Below is a small trained network, with its code and all its weights. Each question gives an input and a target symbol and asks what happens when units are switched off, that is, made to give their printed mean instead of their output.

import numpy as np


def w(rows, s, z=0):
    codes = np.array(rows[::2]) - 128.0
    scale = np.full(codes.shape[1], s)
    scale[-1] = z or s
    return codes * scale


def f(y):
    return y / 2 * (1 + np.tanh(0.7978845608 * (y + 0.044715 * y**3)))


def softmax(a):
    e = np.exp(a - a.max(-1, keepdims=True))
    return e / e.sum(-1, keepdims=True)


def log_softmax(a):
    a = a - a.max(-1, keepdims=True)
    return a - np.log(np.exp(a).sum(-1, keepdims=True))


def net(x, mask):
    ids = ['γδηθλμξσφω'.index(c) for c in x.split()]
    T = len(ids)
    res = E[ids] + P[:T]
    u = 0
    for l in range(2):
        q, k, v = (res @ M[l].T for M in (Q, K, V))
        z = softmax(np.where(np.tri(T) > 0, q @ k.T / 2**0.5, -1e9)) @ v
        res = res + np.where(mask[u], z, O[l][:, -1]) @ O[l][:, :-1]
        u += 1
        y = f(res @ A[l][:, :-1].T + A[l][:, -1])
        res = res + np.where(mask[u : u + 8], y, B[l][:, -1]) @ B[l][:, :-1]
        u += 8
    return log_softmax(res[-1] @ U[:, :-1].T + U[:, -1])


Q, K, V, O, A, B = {}, {}, {}, {}, {}, {}
E = w([
[118,94,110,102,142,118,146,60,96,150,114,140],'γ',
[94,158,109,73,224,154,137,137,123,79,155,182],'δ',
[13,187,81,194,136,113,177,79,4,126,159,113],'η',
[137,204,138,102,130,141,106,130,117,125,144,39],'θ',
[111,68,84,212,181,209,89,87,201,118,100,158],'λ',
[123,97,102,98,161,89,154,92,78,185,146,178],'μ',
[196,137,167,53,178,173,115,156,78,103,113,83],'ξ',
[137,140,181,159,157,179,158,155,118,108,125,105],'σ',
[63,121,168,72,94,158,146,106,186,98,139,60],'φ',
[164,100,133,121,75,101,181,37,79,155,131,150],'ω',
],0.019)
P = w([
[179,139,215,148,112,11,110,31,64,45,55,94],'0',
[53,170,135,137,151,94,176,177,80,255,139,8],'1',
[91,130,69,92,208,118,130,126,118,211,176,69],'2',
[85,126,74,102,202,141,128,112,140,205,187,59],'3',
[134,149,112,136,142,106,138,183,105,140,158,142],'4',
[85,171,64,122,155,93,175,170,134,135,103,109],'5',
[139,145,84,159,124,141,127,118,150,89,178,140],'6',
[100,163,52,72,139,123,170,160,139,118,176,81],'7',
[103,161,60,112,140,130,162,150,174,118,180,90],'8',
[109,138,36,7,154,106,170,160,109,157,192,69],'9',
],0.0081)
Q[0] = w([
[63,163,179,155,26,51,2,219,138,88,68,215],'0.h0',
[89,206,150,156,159,140,107,95,204,128,177,122],'0.h0',
],0.0066)
K[0] = w([
[169,67,147,112,144,146,189,147,107,254,135,121],'0.h0',
[165,120,207,84,177,99,161,63,95,167,19,135],'0.h0',
],0.0058)
V[0] = w([
[196,189,48,126,74,146,84,106,124,166,94,94],'0.h0',
[138,120,170,2,96,89,133,112,180,146,114,89],'0.h0',
],0.008)
O[0] = w([
[247,116,37,190,172,148,165,80,146,137,117,86,61],'0.h0',
[139,141,81,79,57,141,81,130,62,121,106,115,254],'0.h0',
],0.016,0.0012)
A[0] = w([
[184,147,164,111,154,255,98,212,143,127,71,105,145],'0.n0',
[101,165,108,189,145,24,186,119,180,96,152,117,103],'0.n1',
[148,150,182,146,92,113,171,120,122,79,42,108,173],'0.n2',
[113,197,44,145,188,162,172,118,101,122,106,129,73],'0.n3',
[135,159,93,207,101,102,106,187,82,166,224,91,254],'0.n4',
[151,30,114,127,86,8,148,66,140,207,103,152,208],'0.n5',
[102,90,151,176,142,102,115,128,165,137,109,145,93],'0.n6',
[196,99,142,153,178,125,203,196,133,185,114,172,134],'0.n7',
],0.0068,0.0052)
B[0] = w([
[53,119,75,41,184,65,159,161,124,129,164,126,185],'0.n0',
[151,70,126,75,89,145,105,202,52,68,138,90,167],'0.n1',
[121,143,152,123,107,255,45,111,188,165,189,93,144],'0.n2',
[191,167,221,138,129,122,130,102,152,110,188,197,190],'0.n3',
[94,154,138,68,151,154,161,115,155,96,46,46,240],'0.n4',
[39,215,117,179,163,174,86,122,152,157,102,111,254],'0.n5',
[154,106,201,66,110,182,140,124,101,84,182,124,135],'0.n6',
[135,146,120,163,77,149,158,142,140,68,93,26,164],'0.n7',
],0.0072,0.0067)
Q[1] = w([
[239,83,151,203,26,1,109,216,101,105,91,131],'1.h0',
[113,159,101,118,129,147,157,162,194,53,83,111],'1.h0',
],0.0054)
K[1] = w([
[117,68,80,83,112,204,255,163,142,195,109,158],'1.h0',
[117,98,124,132,126,54,87,69,138,138,92,144],'1.h0',
],0.0064)
V[1] = w([
[159,101,145,39,113,200,109,124,146,50,172,79],'1.h0',
[9,166,118,35,214,3,178,182,18,115,183,141],'1.h0',
],0.0055)
O[1] = w([
[149,171,172,176,107,31,73,249,155,77,99,120,188],'1.h0',
[161,148,145,140,118,97,218,153,189,145,73,173,254],'1.h0',
],0.012,0.0068)
A[1] = w([
[154,228,232,70,142,103,93,65,168,173,169,87,175],'1.n0',
[77,148,66,128,137,123,9,99,3,73,167,83,106],'1.n1',
[117,217,111,105,132,228,142,190,101,224,72,180,215],'1.n2',
[50,143,85,83,190,215,174,55,81,49,84,132,140],'1.n3',
[150,40,198,133,156,157,76,85,46,232,245,85,3],'1.n4',
[166,122,156,42,150,254,222,76,154,179,68,197,87],'1.n5',
[169,170,103,157,224,68,101,101,50,168,107,205,104],'1.n6',
[52,14,161,147,164,206,125,98,49,198,52,135,98],'1.n7',
],0.0049,0.0052)
B[1] = w([
[139,102,76,165,180,200,87,147,71,175,182,154,206],'1.n0',
[129,62,102,133,111,97,234,57,204,140,177,172,244],'1.n1',
[145,140,133,38,106,171,49,151,198,32,187,116,246],'1.n2',
[254,85,205,156,103,90,52,129,106,253,27,115,234],'1.n3',
[216,116,98,157,26,201,157,197,87,183,154,185,150],'1.n4',
[65,147,51,179,118,138,180,184,42,119,128,117,254],'1.n5',
[157,192,86,65,121,144,128,123,128,111,34,83,147],'1.n6',
[76,81,142,148,189,118,199,122,114,113,33,127,166],'1.n7',
],0.0074,0.0098)
U = w([
[144,92,202,54,142,103,99,89,184,167,93,125,123],'γ',
[60,187,192,47,165,157,104,144,144,157,206,234,213],'δ',
[144,145,217,140,135,46,202,132,136,156,141,102,31],'η',
[203,198,86,112,134,112,127,140,193,121,119,58,155],'θ',
[74,54,43,188,164,91,140,187,154,89,149,120,181],'λ',
[70,130,151,40,186,153,101,98,143,104,45,109,246],'μ',
[153,105,88,145,67,71,99,242,89,151,114,134,2],'ξ',
[47,135,183,131,174,175,89,180,113,130,172,128,112],'σ',
[60,94,126,2,13,103,153,126,208,94,125,137,52],'φ',
[107,132,70,134,80,178,156,199,62,147,123,162,137],'ω',
],0.0039,0.0024)

Each question gives the input, a string of symbols that net reads in full, and the target symbol t.
The units are the heads (2 rows each of Q, K, V and O) and the neurons (one row each of A and B). Each row of codes is followed by its name. A weight is (code - 128) times the scale printed after its matrix; where a second scale follows, it is the last column's (O, A, B and U).
mask holds one flag per unit, layer by layer, with each layer's heads first. A switched-off unit (its flag False) gives its mean, the last column of its rows in O or B, instead of its output. The means were averaged over made-up inputs and are rounded, as every weight is.
A unit's drop is (log p(t) with every unit on - log p(t) with that unit switched off) / (log p(t) with every unit on - log p(t) with every unit switched off).
The circuit of an input: a set's keep is (log p(t) with only the set's units on - log p(t) with every unit switched off) / (log p(t) with every unit on - log p(t) with every unit switched off). Starting from the 12 units with the biggest drops (on a tie, the unit counted first), units are removed one at a time, each time the one whose removal leaves the highest keep (on an exact tie, the one counted first), for as long as the keep stays at least 0.8.
units of the circuit, in order: the units of the circuit, biggest drop first
unit that matters most: the unit with the biggest drop
top k neurons: the k neurons with the biggest drops, biggest first
top k neurons in layer l: the k neurons of layer l with the biggest drops, biggest first
input μ γ ξ, target ω: units of the circuit, in order	[1.h0, 1.n5, 0.n5]
input μ ω ξ σ, target ω: top 2 neurons	[1.n5, 0.n5]
input φ ξ δ σ γ, target ξ: top 2 neurons in layer 0	[0.n2, 0.n5]
input η ω φ, target η: units of the circuit, in order	[0.h0, 1.h0, 0.n1]
input θ μ ω θ λ γ, target λ: units of the circuit, in order	[1.h0, 0.h0, 1.n1]
input μ μ ξ ω, target ω: units of the circuit, in order	[1.n5, 1.h0, 0.n5]
input ω λ μ δ θ μ ξ μ ξ γ, target γ: top 3 neurons in layer 1	[1.n5, 1.n3, 1.n1]
input θ ω σ ω σ η δ μ, target λ: units of the circuit, in order	[1.h0, 0.h0, 0.n2, 1.n1]
input λ θ σ ξ, target λ: unit that matters most	0.h0
input μ λ μ φ ξ μ μ μ φ δ, target ω: units of the circuit, in order	[1.h0, 1.n5, 0.n5]
input σ ω ξ σ δ σ ω μ, target δ: units of the circuit, in order	[0.h0, 1.n3]
input δ φ θ γ, target φ: top 2 neurons in layer 1	[1.n2, 1.n3]
input φ θ φ μ, target φ: units of the circuit, in order	[0.h0, 1.n2]
input φ θ σ μ μ, target ξ: top 3 neurons	[0.n2, 0.n5, 1.n1]
input ω ξ μ ξ μ γ, target γ: top 2 neurons	[0.n5, 1.n3]
input ξ λ μ μ, target θ: unit that matters most	0.n0
input θ η θ μ μ μ θ θ θ μ, target θ: units of the circuit, in order	[0.h0, 1.n6]
input η φ σ ξ, target η: units of the circuit, in order	[0.h0, 1.h0, 0.n1]
input φ γ θ ξ δ ξ φ ξ, target ξ: units of the circuit, in order	[1.h0, 0.h0]
input μ ω μ, target μ: top 3 neurons	[0.n5, 1.n7, 1.n2]
input φ η σ ξ σ, target ξ: unit that matters most	1.h0
input θ η θ λ μ μ σ σ, target λ: top 2 neurons in layer 0	[0.n2, 0.n0]
